Here is a tiny trained network, its code and every weight. The questions are about switching its units off for an input and a class, where a switched-off unit gives its printed mean instead of its output.

import numpy as np


def w(rows, s, z=0):
    codes = np.array(rows[::2]) - 128.0
    scale = np.full(codes.shape[1], s)
    scale[-1] = z or s
    return codes * scale


def norm(h):
    return h / np.sqrt((h * h).mean(-1, keepdims=True) + 1e-5)


def f(y):
    return y / 2 * (1 + np.tanh(0.7978845608 * (y + 0.044715 * y**3)))


def log_softmax(a):
    a = a - a.max(-1, keepdims=True)
    return a - np.log(np.exp(a).sum(-1, keepdims=True))


def net(x, mask):
    res = np.array(x, float).reshape(1, 7) / 4 @ E
    u = 0
    for l in range(4):
        y = f(norm(res) @ A[l][:, :-1].T + A[l][:, -1])
        res = res + np.where(mask[u : u + 3], y, B[l][:, -1]) @ B[l][:, :-1]
        u += 3
    return log_softmax(norm(res)[-1] @ U[:, :-1].T + U[:, -1])


A, B = {}, {}
E = w([
[101,136,148,97,84,107,131,110,136,132,139],'x0',
[94,111,225,176,186,75,66,134,1,113,176],'x1',
[88,186,80,139,141,99,209,173,104,64,201],'x2',
[127,127,126,133,108,121,125,122,125,114,129],'x3',
[132,170,47,100,146,130,43,78,125,111,187],'x4',
[94,123,144,143,146,122,139,96,154,155,147],'x5',
[119,89,113,110,144,134,131,147,141,137,155],'x6',
],0.0071)
A[0] = w([
[109,108,91,151,112,117,182,136,155,119,78,4],'L0N1',
[136,182,86,122,146,100,254,129,112,105,177,25],'L0N2',
[164,76,193,156,120,84,223,161,175,97,95,18],'L0N3',
],0.0058,0.002)
B[0] = w([
[119,156,88,130,117,192,208,119,142,143,79,155],'L0N1',
[178,112,124,182,98,11,91,165,188,132,133,254],'L0N2',
[133,186,150,160,84,218,50,135,119,192,191,245],'L0N3',
],0.011,0.0025)
A[1] = w([
[144,138,22,119,84,168,175,103,253,126,97,35],'L1N1',
[214,18,137,114,86,138,67,32,152,225,46,15],'L1N2',
[166,208,16,78,164,129,25,26,191,82,217,3],'L1N3',
],0.0048,0.0024)
B[1] = w([
[133,149,161,73,254,119,148,56,25,76,54,254],'L1N1',
[139,176,29,199,125,15,119,188,169,90,156,225],'L1N2',
[117,153,167,203,48,251,133,177,118,160,160,252],'L1N3',
],0.0097,0.0043)
A[2] = w([
[158,71,208,152,131,109,115,127,65,101,193,87],'L2N1',
[89,56,189,101,195,75,105,70,71,34,157,95],'L2N2',
[122,156,180,55,217,112,169,1,56,52,63,251],'L2N3',
],0.0056,0.0012)
B[2] = w([
[136,151,22,105,163,189,167,79,97,100,58,221],'L2N1',
[182,203,74,14,165,147,193,99,115,117,2,197],'L2N2',
[88,180,152,32,220,130,178,75,101,113,97,254],'L2N3',
],0.0088,0.0045)
A[3] = w([
[126,145,195,142,85,201,138,175,128,168,127,123],'L3N1',
[164,152,99,136,154,98,124,103,131,115,103,249],'L3N2',
[137,137,100,166,127,11,111,154,161,99,131,150],'L3N3',
],0.011,0.0016)
B[3] = w([
[133,109,117,203,112,186,99,28,122,76,207,230],'L3N1',
[91,75,206,93,103,94,159,145,81,185,125,254],'L3N2',
[142,5,112,108,135,44,88,159,215,198,135,239],'L3N3',
],0.012,0.0066)
U = w([
[111,161,131,2,183,136,179,100,92,133,65,106],'0',
[137,53,113,157,131,2,70,176,202,172,143,19],'1',
[131,173,116,210,90,231,74,93,152,73,201,255],'2',
],0.01,0.00096)

Each question gives the input, the list of numbers given to net, and the class t.
The units are the neurons (one row each of A and B). Each row of codes is followed by its name. A weight is (code - 128) times the scale printed after its matrix; where a second scale follows, it is the last column's (A, B and U).
mask holds one flag per neuron, layer by layer. A switched-off neuron (its flag False) gives its mean, the last column of its row in B, instead of its output. The means were averaged over made-up inputs and are rounded, as every weight is.
A unit's drop is (log p(t) with every unit on - log p(t) with that unit switched off) / (log p(t) with every unit on - log p(t) with every unit switched off).
The circuit of an input: a set's keep is (log p(t) with only the set's units on - log p(t) with every unit switched off) / (log p(t) with every unit on - log p(t) with every unit switched off). Starting from all 12 units, units are removed one at a time, each time the one whose removal leaves the highest keep (on an exact tie, the one counted first), for as long as the keep stays at least 0.8.
units of the circuit, in order: the units of the circuit, biggest drop first
top k neurons: the k neurons with the biggest drops, biggest first
top k neurons in layer l: the k neurons of layer l with the biggest drops, biggest first
drop when u is switched off: that unit's drop, to one decimal
input [5,-7,0,-2,-8,8,-8], class 2: units of the circuit, in order -> [L0N3]
input [-5,3,-4,1,-6,-3,3], class 2: top 2 neurons in layer 0 -> [L0N3; L0N2]
input [8,2,5,-6,-4,-6,-4], class 1: top 2 neurons -> [L0N2; L1N3]
input [-2,7,-3,-3,-6,3,3], class 0: top 2 neurons -> [L1N3; L2N1]
input [-8,6,8,-6,-1,-8,5], class 1: top 3 neurons -> [L1N1; L0N2; L2N3]
input [-2,-5,8,4,8,5,-7], class 1: top 3 neurons -> [L0N2; L0N3; L3N3]
input [0,7,4,8,7,0,7], class 0: top 4 neurons -> [L0N3; L2N2; L3N1; L1N2]
input [3,6,6,0,-8,2,0], class 2: top 2 neurons -> [L0N3; L1N1]
input [6,-1,-5,-2,-4,-1,-6], class 1: top 2 neurons -> [L1N2; L1N3]
input [2,-2,-6,6,-7,-6,6], class 2: top 3 neurons -> [L0N3; L0N2; L3N1]
input [8,6,8,6,7,4,2], class 1: top 2 neurons -> [L1N1; L0N2]
input [7,-6,4,-7,-8,-3,0], class 2: top 2 neurons -> [L0N3; L3N1]
input [-6,6,-5,4,-1,3,3], class 0: top 2 neurons -> [L0N2; L2N2]
input [-8,-6,8,3,-6,0,6], class 1: units of the circuit, in order -> [L0N2]
input [5,-3,-2,6,-8,-2,2], class 2: drop when L0N3 is switched off -> 1.3
input [4,-2,-5,-2,8,-3,-6], class 2: drop when L1N3 is switched off -> 7.7
input [0,0,6,2,5,2,-4], class 1: drop when L0N2 is switched off -> 3.4
